A =
[[ 22  67  44  32  31]
 [ 83  23 -15 -29  -5]
 [-22 -68 -44 -32 -31]
 [-87 -17  20  36  10]
 [  1 -77 -53 -54 -42]
 [ 23  68  44  32  31]
 [-63  18  23  74   1]
 [  5 -74 -52 -55 -41]
 [-10  64  44  63  28]
 [  0 -79 -53 -54 -43]
 [-86 -15  20  39   8]
 [ -2 -81 -54 -52 -44]
 [ -5 -83 -56 -49 -47]
 [ 22  67  44  32  31]]
Counting starts at 0.
Report the entry in row 0 and column 2.
44
The entry at row 1, column 0: 83
Report the bottom entry of the column that holds the smallest entry.
22
Report the entry in row 2 and column 0.
-22
Report the entry directly below the smallest entry.
1
Report the entry at row 1, column 2.
-15
Report the entry in the bottom-right corner.
31
Report the entry directly above -42.
10
The entry at row 0, column 0 -> 22
The entry at row 2, column 1 -> -68
The entry directly below -2 is -5
The entry directly above 0 -> -10
Report the entry just right of the smallest entry.
-17
The entry directly above -47 is -44
Report the top-right entry.
31
Report the entry in row 0 and column 1.
67
Report the entry just right of the largest entry.
23
The entry just left of -32: -44
The minimum: -87
The entry just left of -31: -32
The entry directly above 68 is -77

B = [ 54  -6  18   2   5  66  40 -28 -64 -13 -62 -38]
Read off the 1st entry from the right.
-38
The smallest entry is -64
The entry just left of -28 is 40
Read off the third-last entry.
-13
Read off the second entry from the left.
-6

Questions about the table below. Rows and columns are numbered from 0.
1) What is the bottom-left entry?
2) What is the entry at row 2, column 0?
3) What is the entry in the top-right corner?
4) What is the entry at row 1, column 0?
5) What is the entry in row 2 and column 1?
6) What is the entry at row 0, column 2?
0.04	0.05	0.05	0.06	0.05	0.02	0.05	0.02	0.02	0.02	0.02	0.04	0.04	0.06	0.06	0.02
-0.17	-0.13	-0.13	-0.12	-0.13	0.20	-0.15	0.19	0.21	0.20	0.21	-0.18	-0.20	-0.13	-0.11	0.20
0.12	0.18	0.18	0.00	0.18	-0.11	0.01	-0.09	-0.08	-0.11	-0.08	0.10	0.08	0.01	0.00	-0.08
-0.07	0.00	0.00	-0.16	0.00	0.07	-0.17	0.08	0.10	0.07	0.09	-0.09	-0.13	-0.16	-0.16	0.10
-0.11	-0.06	-0.06	-0.13	-0.06	0.13	-0.14	0.14	0.15	0.13	0.15	-0.13	-0.15	-0.14	-0.12	0.15
-0.08	0.00	0.01	-0.09	0.00	0.07	-0.11	0.13	0.14	0.07	0.14	-0.11	-0.13	-0.10	-0.09	0.14
-0.08	-0.19	-0.19	0.23	-0.19	0.26	0.22	0.21	0.18	0.26	0.19	-0.03	0.03	0.22	0.24	0.17
0.13	0.12	0.12	0.08	0.12	-0.05	0.10	-0.05	-0.06	-0.05	-0.06	0.13	0.14	0.09	0.08	-0.06
-0.06	-0.11	-0.11	0.04	-0.11	0.18	0.04	0.16	0.14	0.18	0.14	-0.04	-0.01	0.04	0.04	0.13
0.08	0.09	0.09	0.02	0.09	-0.02	0.01	-0.09	-0.07	-0.02	-0.07	0.07	0.04	0.01	0.02	-0.07
0.23	0.30	0.30	-0.05	0.30	-0.23	-0.02	-0.22	-0.20	-0.23	-0.21	0.21	0.17	-0.03	-0.06	-0.20
-0.03	-0.07	-0.07	0.11	-0.07	0.14	0.09	0.08	0.08	0.14	0.08	-0.01	-0.01	0.10	0.12	0.07
0.00	0.04	0.04	-0.05	0.04	0.03	-0.04	0.09	0.08	0.03	0.09	-0.01	-0.01	-0.04	-0.05	0.08
1) 0.00
2) 0.12
3) 0.02
4) -0.17
5) 0.18
6) 0.05

Questions about the table below.
1) What is the entry in the bottom-left corner?
2) What is the 5th entry from the end, reading row by row?
3) What is the 4th entry, reading row by row?
4) What is the fifth entry, reading row by row?
5) What is the entry just right of the smallest entry?
6) What is the third entry on the main diagonal?
7) What is the 3rd entry, reading row by row?
[[70 39 58 23]
 [59 38 17 57]
 [57 45 71 20]
 [23 51 67 39]
 [70 43 26 46]
 [56 43 16 59]
 [17 36 33 65]
 [75 49 46 30]
 [29 52 71 33]
 [17 40 58 48]
 [35 48 74 28]
 [75 36 44 31]]
1) 75
2) 28
3) 23
4) 59
5) 59
6) 71
7) 58
